.61,.22,.08,-.18,.01,-.28,.17,-.56,.22,-.24,.40,.08
-.43,-.12,.22,.17,.02,.02,-.29,.24,-.15,.32,.15,-.09
-.45,.82,-.06,-.02,-.11,.27,.51,.10,.38,.24,-.43,.07
->
-.45,.82,-.06,-.02,-.11,.27,.51,.10,.38,.24,-.43,.07
.61,.22,.08,-.18,.01,-.28,.17,-.56,.22,-.24,.40,.08
-.43,-.12,.22,.17,.02,.02,-.29,.24,-.15,.32,.15,-.09

-.80,.09,-.42,.30
-.80,.09,-.45,.28
-.80,.10,-.13,.39
-.80,.08,-.49,.22
-.80,.09,-.40,.32
-.80,.09,-.42,.30
-.80,.03,-.54,.03
->
-.80,.03,-.54,.03
-.80,.09,-.42,.30
-.80,.09,-.45,.28
-.80,.10,-.13,.39
-.80,.08,-.49,.22
-.80,.09,-.40,.32
-.80,.09,-.42,.30

.41,.78
-.27,-.09
->
-.27,-.09
.41,.78

-.05,-.17,-.27,-.03,-.10,.25,.14,.00,-.07,-.06,.23,.05
.02,.10,.49,-.02,.08,-.17,.06,-.23,.03,.03,.13,-.24
-.10,-.34,.42,-.01,-.23,-.50,.28,-.15,-.34,-.11,.36,-.50
.04,.11,.39,-.02,.07,.20,-.09,-.55,.16,.04,.22,-.24
.00,.07,-.33,-.04,.11,-.09,.31,.77,-.06,.02,-.16,.44
-.18,-.61,-.73,-.02,-.38,-.11,.51,.66,-.49,-.20,.29,.14
-.18,-.58,-.35,-.02,-.36,-.44,.54,.60,-.54,-.19,.28,-.06
-.20,-.68,-.63,-.02,-.46,.09,.37,.18,-.45,-.22,.49,-.09
->
-.20,-.68,-.63,-.02,-.46,.09,.37,.18,-.45,-.22,.49,-.09
-.05,-.17,-.27,-.03,-.10,.25,.14,.00,-.07,-.06,.23,.05
.02,.10,.49,-.02,.08,-.17,.06,-.23,.03,.03,.13,-.24
-.10,-.34,.42,-.01,-.23,-.50,.28,-.15,-.34,-.11,.36,-.50
.04,.11,.39,-.02,.07,.20,-.09,-.55,.16,.04,.22,-.24
.00,.07,-.33,-.04,.11,-.09,.31,.77,-.06,.02,-.16,.44
-.18,-.61,-.73,-.02,-.38,-.11,.51,.66,-.49,-.20,.29,.14
-.18,-.58,-.35,-.02,-.36,-.44,.54,.60,-.54,-.19,.28,-.06

-.63,-.24,.32,-.02
-.04,-.16,.58,-.41
->
-.04,-.16,.58,-.41
-.63,-.24,.32,-.02

-.06,.12,.32,.15,.24,.10,-.03,.20,-.05,-.02,.05,-.22
-.50,-.01,.37,.06,-.13,-.07,.30,.06,.03,-.16,-.17,-.35
-.75,-.34,.46,.28,-.67,-.05,.27,.17,-.14,-.40,-.16,-.45
.10,.55,.37,.32,.42,.22,-.19,.42,.04,.12,-.23,-.18
->
.10,.55,.37,.32,.42,.22,-.19,.42,.04,.12,-.23,-.18
-.06,.12,.32,.15,.24,.10,-.03,.20,-.05,-.02,.05,-.22
-.50,-.01,.37,.06,-.13,-.07,.30,.06,.03,-.16,-.17,-.35
-.75,-.34,.46,.28,-.67,-.05,.27,.17,-.14,-.40,-.16,-.45

-.51,-.16,.13,-.02,-.06,.20
-.26,-.27,-.06,-.26,.63,.01
.00,.00,-.02,.01,.01,.01
-.35,-.18,.06,.03,-.05,.11
-.12,.29,-.34,.08,.09,-.30
.27,-.18,.00,-.08,.09,.01
.37,-.54,-.19,-.08,-.06,-.06
-.33,.07,-.03,.08,-.05,.02
-.15,-.06,.09,-.02,-.02,.05
.21,.37,.19,-.04,.12,-.04
->
.21,.37,.19,-.04,.12,-.04
-.51,-.16,.13,-.02,-.06,.20
-.26,-.27,-.06,-.26,.63,.01
.00,.00,-.02,.01,.01,.01
-.35,-.18,.06,.03,-.05,.11
-.12,.29,-.34,.08,.09,-.30
.27,-.18,.00,-.08,.09,.01
.37,-.54,-.19,-.08,-.06,-.06
-.33,.07,-.03,.08,-.05,.02
-.15,-.06,.09,-.02,-.02,.05

.12,-.22,-.03,-.02,.10,.12,-.22,-.50,.17,-.25,-.25,.00
-.13,.09,.26,-.60,.21,.31,.25,-.30,.40,-.05,.04,.00
-.19,.02,.48,.21,.11,.29,-.22,.23,.32,-.26,-.19,-.01
-.17,.08,.52,.23,-.11,.09,.32,-.30,-.03,.28,.21,.00
.06,-.07,.05,-.31,.07,.10,.34,-.36,.10,.26,.10,.00
->
.06,-.07,.05,-.31,.07,.10,.34,-.36,.10,.26,.10,.00
.12,-.22,-.03,-.02,.10,.12,-.22,-.50,.17,-.25,-.25,.00
-.13,.09,.26,-.60,.21,.31,.25,-.30,.40,-.05,.04,.00
-.19,.02,.48,.21,.11,.29,-.22,.23,.32,-.26,-.19,-.01
-.17,.08,.52,.23,-.11,.09,.32,-.30,-.03,.28,.21,.00
